Below is a small trained network, with its code and all its weights. Each question gives an input and a target symbol and asks what happens when units are switched off, that is, made to give their printed mean instead of their output.

import numpy as np


def w(rows, s, z=0):
    codes = np.array(rows[::2]) - 128.0
    scale = np.full(codes.shape[1], s)
    scale[-1] = z or s
    return codes * scale


def norm(h):
    return h / np.sqrt((h * h).mean(-1, keepdims=True) + 1e-5)


def softmax(a):
    e = np.exp(a - a.max(-1, keepdims=True))
    return e / e.sum(-1, keepdims=True)


def log_softmax(a):
    a = a - a.max(-1, keepdims=True)
    return a - np.log(np.exp(a).sum(-1, keepdims=True))


def net(x, mask):
    ids = ['αεηθμξπ'.index(c) for c in x.split()]
    T = len(ids)
    res = E[ids] + P[:T]
    u = 0
    for l in range(2):
        r = norm(res)
        for j in range(3):
            rows = slice(3 * j, 3 * j + 3)
            q, k, v = (r @ M[l][rows].T for M in (Q, K, V))
            z = softmax(np.where(np.tri(T) > 0, q @ k.T / 3**0.5, -1e9)) @ v
            o = O[l][rows]
            res = res + np.where(mask[u + j], z, o[:, -1]) @ o[:, :-1]
        u += 3
    return log_softmax(norm(res)[-1] @ U[:, :-1].T + U[:, -1])


Q, K, V, O = {}, {}, {}, {}
E = w([
[250,94,151],'α',
[113,121,139],'ε',
[169,126,123],'η',
[116,116,147],'θ',
[169,126,123],'μ',
[96,133,162],'ξ',
[103,218,79],'π',
],0.014)
P = w([
[162,84,12],'0',
[110,120,192],'1',
[114,154,103],'2',
[118,85,84],'3',
[141,134,254],'4',
[124,147,102],'5',
],0.01)
Q[0] = w([
[105,114,90],'0.h1',
[76,114,162],'0.h1',
[130,138,68],'0.h1',
[145,132,59],'0.h2',
[86,96,80],'0.h2',
[156,124,146],'0.h2',
[124,146,115],'0.h3',
[152,178,200],'0.h3',
[5,111,107],'0.h3',
],0.018)
K[0] = w([
[117,111,71],'0.h1',
[134,78,152],'0.h1',
[130,179,88],'0.h1',
[170,167,132],'0.h2',
[173,225,68],'0.h2',
[152,73,134],'0.h2',
[101,113,120],'0.h3',
[154,192,250],'0.h3',
[115,93,124],'0.h3',
],0.017)
V[0] = w([
[163,72,122],'0.h1',
[174,4,99],'0.h1',
[155,195,136],'0.h1',
[51,66,162],'0.h2',
[164,150,186],'0.h2',
[111,63,136],'0.h2',
[157,96,164],'0.h3',
[114,55,72],'0.h3',
[152,73,119],'0.h3',
],0.012)
O[0] = w([
[117,183,152,201],'0.h1',
[120,151,187,252],'0.h1',
[130,130,46,135],'0.h1',
[109,124,130,77],'0.h2',
[251,109,1,104],'0.h2',
[173,156,159,154],'0.h2',
[32,160,121,199],'0.h3',
[125,58,120,150],'0.h3',
[72,123,80,200],'0.h3',
],0.0082,0.0025)
Q[1] = w([
[133,166,137],'1.h1',
[254,143,115],'1.h1',
[213,234,188],'1.h1',
[223,96,104],'1.h2',
[126,211,110],'1.h2',
[127,164,112],'1.h2',
[75,94,97],'1.h3',
[133,100,185],'1.h3',
[83,135,79],'1.h3',
],0.015)
K[1] = w([
[133,28,134],'1.h1',
[174,99,86],'1.h1',
[148,3,60],'1.h1',
[64,152,163],'1.h2',
[102,140,29],'1.h2',
[118,178,102],'1.h2',
[138,183,223],'1.h3',
[163,120,92],'1.h3',
[87,176,227],'1.h3',
],0.016)
V[1] = w([
[204,137,139],'1.h1',
[114,172,197],'1.h1',
[156,197,192],'1.h1',
[135,147,166],'1.h2',
[113,133,32],'1.h2',
[171,45,151],'1.h2',
[214,151,197],'1.h3',
[54,165,183],'1.h3',
[107,245,121],'1.h3',
],0.011)
O[1] = w([
[215,93,82,160],'1.h1',
[192,2,146,174],'1.h1',
[149,64,155,151],'1.h1',
[115,129,206,173],'1.h2',
[99,61,89,15],'1.h2',
[131,186,106,148],'1.h2',
[159,185,228,249],'1.h3',
[47,246,97,172],'1.h3',
[53,91,219,60],'1.h3',
],0.0068,0.002)
U = w([
[253,84,135,131],'α',
[99,91,167,218],'ε',
[150,180,48,64],'η',
[104,84,185,133],'θ',
[148,176,49,59],'μ',
[67,161,154,19],'ξ',
[80,62,16,254],'π',
],0.013,0.0024)

Each question gives the input, a string of symbols that net reads in full, and the target symbol t.
The units are the heads (3 rows each of Q, K, V and O). Each row of codes is followed by its name. A weight is (code - 128) times the scale printed after its matrix; where a second scale follows, it is the last column's (O and U).
mask holds one flag per head, layer by layer. A switched-off head (its flag False) gives its mean, the last column of its rows in O, instead of its output. The means were averaged over made-up inputs and are rounded, as every weight is.
A unit's drop is (log p(t) with every unit on - log p(t) with that unit switched off) / (log p(t) with every unit on - log p(t) with every unit switched off).
The circuit of an input: a set's keep is (log p(t) with only the set's units on - log p(t) with every unit switched off) / (log p(t) with every unit on - log p(t) with every unit switched off). Starting from all 6 units, units are removed one at a time, each time the one whose removal leaves the highest keep (on an exact tie, the one counted first), for as long as the keep stays at least 0.8.
units of the circuit, in order: the units of the circuit, biggest drop first
most important unit: the unit with the biggest drop
heads that matter: for each layer, one digit per head in row order, 1 if its drop is at least 0.15 and else 0, layers parted by /
drop of u: that unit's drop, to one decimal
input η α α π θ, target π: units of the circuit, in order : 0.h3; 1.h3; 0.h2; 0.h1
input π π θ ξ, target π: units of the circuit, in order : 0.h1; 1.h3
input ξ θ η α ξ, target α: units of the circuit, in order : 0.h2; 1.h3
input π θ π η μ, target η: most important unit : 1.h1
input α θ η μ η, target μ: units of the circuit, in order : 1.h1; 0.h3; 1.h3
input ε α π, target π: units of the circuit, in order : 0.h1; 1.h2
input ξ η η α ε, target α: units of the circuit, in order : 0.h2; 1.h3
input μ α η η ε, target η: units of the circuit, in order : 1.h1; 0.h3; 1.h3
input α ε η α ξ, target α: units of the circuit, in order : 1.h3; 0.h2
input θ θ π η, target π: heads that matter : 100 / 001
input α ε ξ μ, target θ: units of the circuit, in order : 0.h3; 1.h1; 1.h3
input θ ε μ η, target ε: heads that matter : 001 / 111
input ε ε θ μ, target ε: heads that matter : 010 / 100
input θ μ ξ π μ, target π: units of the circuit, in order : 1.h3; 0.h3; 1.h2
input η ξ ξ μ η, target μ: most important unit : 0.h3
input α η θ μ μ, target μ: units of the circuit, in order : 0.h3; 1.h1; 1.h3
input μ α α α π, target α: heads that matter : 110 / 001
input η π μ η, target π: heads that matter : 111 / 000
input θ α ε η θ, target η: heads that matter : 001 / 101
input η π ξ η η, target η: most important unit : 1.h1
input ε α ξ π μ, target π: drop of 1.h2 : 0.3
input ξ ξ μ η ε, target η: drop of 1.h1 : 0.7
input α ε α α ε, target α: drop of 0.h3 : 0.0
input μ α ε μ μ, target μ: drop of 0.h3 : 0.3
